(74): [ 1.04 -1.58 -0.45 -2.24 -1.69 -2.86  0.42 -1.68  0.72  1.44  0.57 -0.06
 -3.23 -0.52 -1.87  0.95  1.40  1.40  0.96  1.93 -0.32  1.09  0.96 -2.45
  0.96 -0.17  0.96  4.05 -0.30  0.23 -2.00]
(133): [-0.19  1.49 -1.02  0.50 -0.28  2.83  0.93 -2.58  1.46 -3.33  0.78  0.34
  0.12 -4.95 -0.81  0.38 -0.50 -1.16  0.53 -1.67  1.95 -2.09 -3.37 -4.02
 -7.43 -0.06 -0.81 -1.55  1.43 -0.09  2.54]
(65): [-0.05  0.70  0.60 -0.92 -0.76 -0.02  1.03 -1.55  0.44 -0.64  0.21  0.39
 -1.24 -1.65 -0.59  0.81  1.01  0.56  0.49 -0.18  1.15 -0.40 -1.85 -2.63
 -3.42  0.07  0.08 -2.04  0.81  0.25  0.57]
(83): [ 1.04 -1.58 -0.45 -2.24 -1.69 -2.86  0.42 -1.68 -1.57  1.44  0.57 -0.06
 -3.23 -0.52 -1.87  0.95  1.40  1.40 -0.51  1.93 -0.32  1.09 -2.32 -2.45
 -3.55  0.33 -0.28 -3.87 -1.39 -0.19 -0.46]
(31): [ 0.08 -0.42  0.38 -0.34 -0.06 -0.96 -0.14  0.54 -0.37  0.99 -0.20 -0.05
 -0.30  1.29  0.11  0.02  0.33  0.47 -0.12  0.55 -0.46  0.62  0.72  0.82
  1.73  0.04  0.25  0.09 -0.38  0.05 -0.72]
all (74): [0.96]
18 22 24 26
gone (83): [-0.32 -0.06 -0.46 -2.24 -1.68 -0.51  1.04  1.44 -0.19 -2.86  1.09 -2.32
 -1.69 -0.45 -1.39 -2.45  1.93 -3.55 -0.28 -0.52 -1.57 -3.87  1.40  0.95
  1.40  0.33 -3.23  0.57 -1.87  0.42]
[-1.58]
gone (31): [-0.05  0.05  0.11 -0.20 -0.42  0.33  0.04  0.62 -0.14  0.72  0.25  0.47
 -0.37 -0.96  0.02 -0.30 -0.06  0.82  1.73  0.99  1.29  0.55  0.38  0.08
 -0.38 -0.12  0.54 -0.72 -0.46 -0.34]
[0.09]

(2): [ 1.61  1.60 -3.05  4.25]
(79): [-5.97  1.29  0.94  9.80]
(27): [9.17 0.94 0.93 9.17]
(54): [ 6.88 -0.89 -0.90  6.87]
gone (54): [ 6.87  6.88 -0.89]
[-0.90]
gone (54): [-0.89  6.88  6.87]
[-0.90]
all (27): [0.93]
2
gone (54): [-0.89 -0.90  6.88]
[6.87]
find: [9.17 0.94 0.93]
(27)

(106): [ 4.84 -4.61  0.88  7.54 -2.75 -3.60  1.45 -1.29 -7.07 -3.74]
(116): [ 0.67 -4.01 -0.63  8.27 -5.41 -2.97 -4.62  1.38 -6.38 -3.22]
(92): [-1.74  3.31  1.25 -1.70 -1.66  1.70 -0.96  0.76  5.00  2.67]
(30): [-1.42  3.76 -1.70  1.25 -1.66 -0.11 -7.26  3.16  5.27  3.05]
find: [-1.70  1.25 -1.66]
(30)
find: [0.76 5.00]
(92)

(112): [-0.70 -1.95 -2.53  1.67 -0.07  1.68]
(76): [ 1.66 -2.88 -1.36  1.66  3.70 -1.36]
(98): [-2.71 -3.71  2.07 -4.48  2.28  2.62]
(84): [-0.12 -3.22 -0.50 -5.37  0.83  4.92]
(147): [-8.32 -3.55 -1.73  0.05 -1.38  7.92]
all (76): [1.66]
0 3
gone (112): [-2.53 -1.95 -0.70 -0.07  1.68]
[1.67]

(142): [ 4.13 -0.34  6.90  6.77]
(55): [ 4.13 -0.60  6.90  6.77]
(33): [-0.34 -0.34  4.13 -0.34]
(35): [ 4.03 -0.30  5.80  7.59]
(103): [6.06 3.67 6.34 6.07]
(73): [ 4.03 -0.24  5.80  7.59]
(32): [ 2.17 -0.35  0.49 -0.97]
gone (103): [6.34 6.07 3.67]
[6.06]
all (33): [-0.34]
0 1 3
find: [ 4.13 -0.34  6.90]
(142)
gone (103): [6.34 3.67 6.06]
[6.07]

(124): [ 0.18 -0.12 -1.85  0.11 -1.06  1.00  1.21 -0.37  0.67  0.10  0.05  0.05
  0.76  0.67 -1.25 -0.81  0.67 -1.71 -1.25  0.67 -0.71 -1.33 -1.66]
(39): [ 0.18 -0.12 -1.85  0.11 -1.06  1.00  1.21 -0.37  0.69  0.10  0.05  0.05
  1.01  0.22  0.44 -0.81  0.67 -1.71  0.57  1.04 -0.90 -0.53  0.21]
(34): [ 4.87 -1.30 -4.67 -8.97 -1.28  2.55 -0.02 -6.59 -0.02 -0.20 -4.21 -0.59
  4.14  1.46  1.51  3.39 -3.94 -6.37  1.35  3.29 -3.01 -1.53  0.89]
(51): [ 0.18 -0.12 -1.23  0.68 -1.06  1.00 -0.81 -6.59 -6.60 -4.21 -0.02 -6.59
 -0.81  0.22  0.44 -0.81  1.00 -1.23 -1.25  0.51 -0.71 -1.33 -1.66]
all (51): [1.00]
5 16
all (51): [-6.59]
7 11
all (124): [0.67]
8 13 16 19
find: [-0.02 -6.59 -0.02 -0.20 -4.21 -0.59  4.14]
(34)

(159): [ 4.38  0.27  2.86  0.25 -2.44  1.38 -0.62 -0.33  3.30  1.31]
(43): [ 2.07  1.66  0.82  1.16  0.47  0.16 -1.33  0.05  2.09  1.21]
(10): [-0.63  0.11 -1.09 -0.33  0.24  0.81 -2.34  0.04  2.54  1.19]
(72): [-1.17  5.50  0.26  3.16  3.48 -1.06 -3.69  1.60  0.64  1.29]
(71): [ 0.30 -0.61 -0.49 -1.09 -0.48  0.24 -0.49  0.38 -0.27 -0.49]
(59): [-0.98 -0.67 -0.31 -0.33 -0.81  0.63  1.27  0.30 -0.37 -0.34]
(128): [-3.43 -0.23 -2.45 -0.76  1.85 -2.44  0.98  1.30 -2.74 -1.12]
(153): [-0.28  8.36  1.88  4.94  4.75 -0.36 -6.37  1.74  2.19  2.37]
(22): [-0.13 -0.75 -0.75 -2.58 -1.99 -0.75  2.78 -1.22 -0.79 -0.97]
(203): [-1.89  2.36 -1.17  1.52  2.73 -0.97 -1.83  1.21 -1.22 -0.05]
(38): [ 1.06  1.85  0.25  1.07  0.64 -0.13 -1.37  0.77  1.54  1.08]
(14): [-0.92  0.22  0.00 -0.56  0.37 -0.56 -0.55  0.54 -0.27 -0.25]
gone (43): [ 1.21  0.47  1.16  2.09 -1.33  0.05  0.16  0.82  2.07]
[1.66]
find: [-0.61 -0.49 -1.09 -0.48  0.24 -0.49]
(71)
all (71): [-0.49]
2 6 9
gone (128): [-2.74 -2.44 -1.12  1.85 -0.23  0.98 -0.76 -3.43  1.30]
[-2.45]
find: [ 2.07  1.66  0.82  1.16  0.47  0.16 -1.33  0.05  2.09]
(43)
gone (10): [ 2.54  0.81  0.24 -0.63 -1.09  1.19  0.04  0.11 -0.33]
[-2.34]
all (22): [-0.75]
1 2 5

(7): [-1.26 -1.27 -1.26  4.02  3.27]
(20): [-1.26  3.66 -0.19 -4.13  4.73]
(87): [-0.19 -1.26  3.66 -4.13  1.13]
find: [-4.13  1.13]
(87)
all (87): [-0.19]
0
find: [-1.26  3.66 -0.19 -4.13]
(20)
find: [-1.26  3.66 -0.19]
(20)
gone (7): [ 4.02 -1.26 -1.27 -1.26]
[3.27]
gone (87): [-4.13  3.66  1.13 -0.19]
[-1.26]
gone (20): [ 4.73  3.66 -0.19 -4.13]
[-1.26]

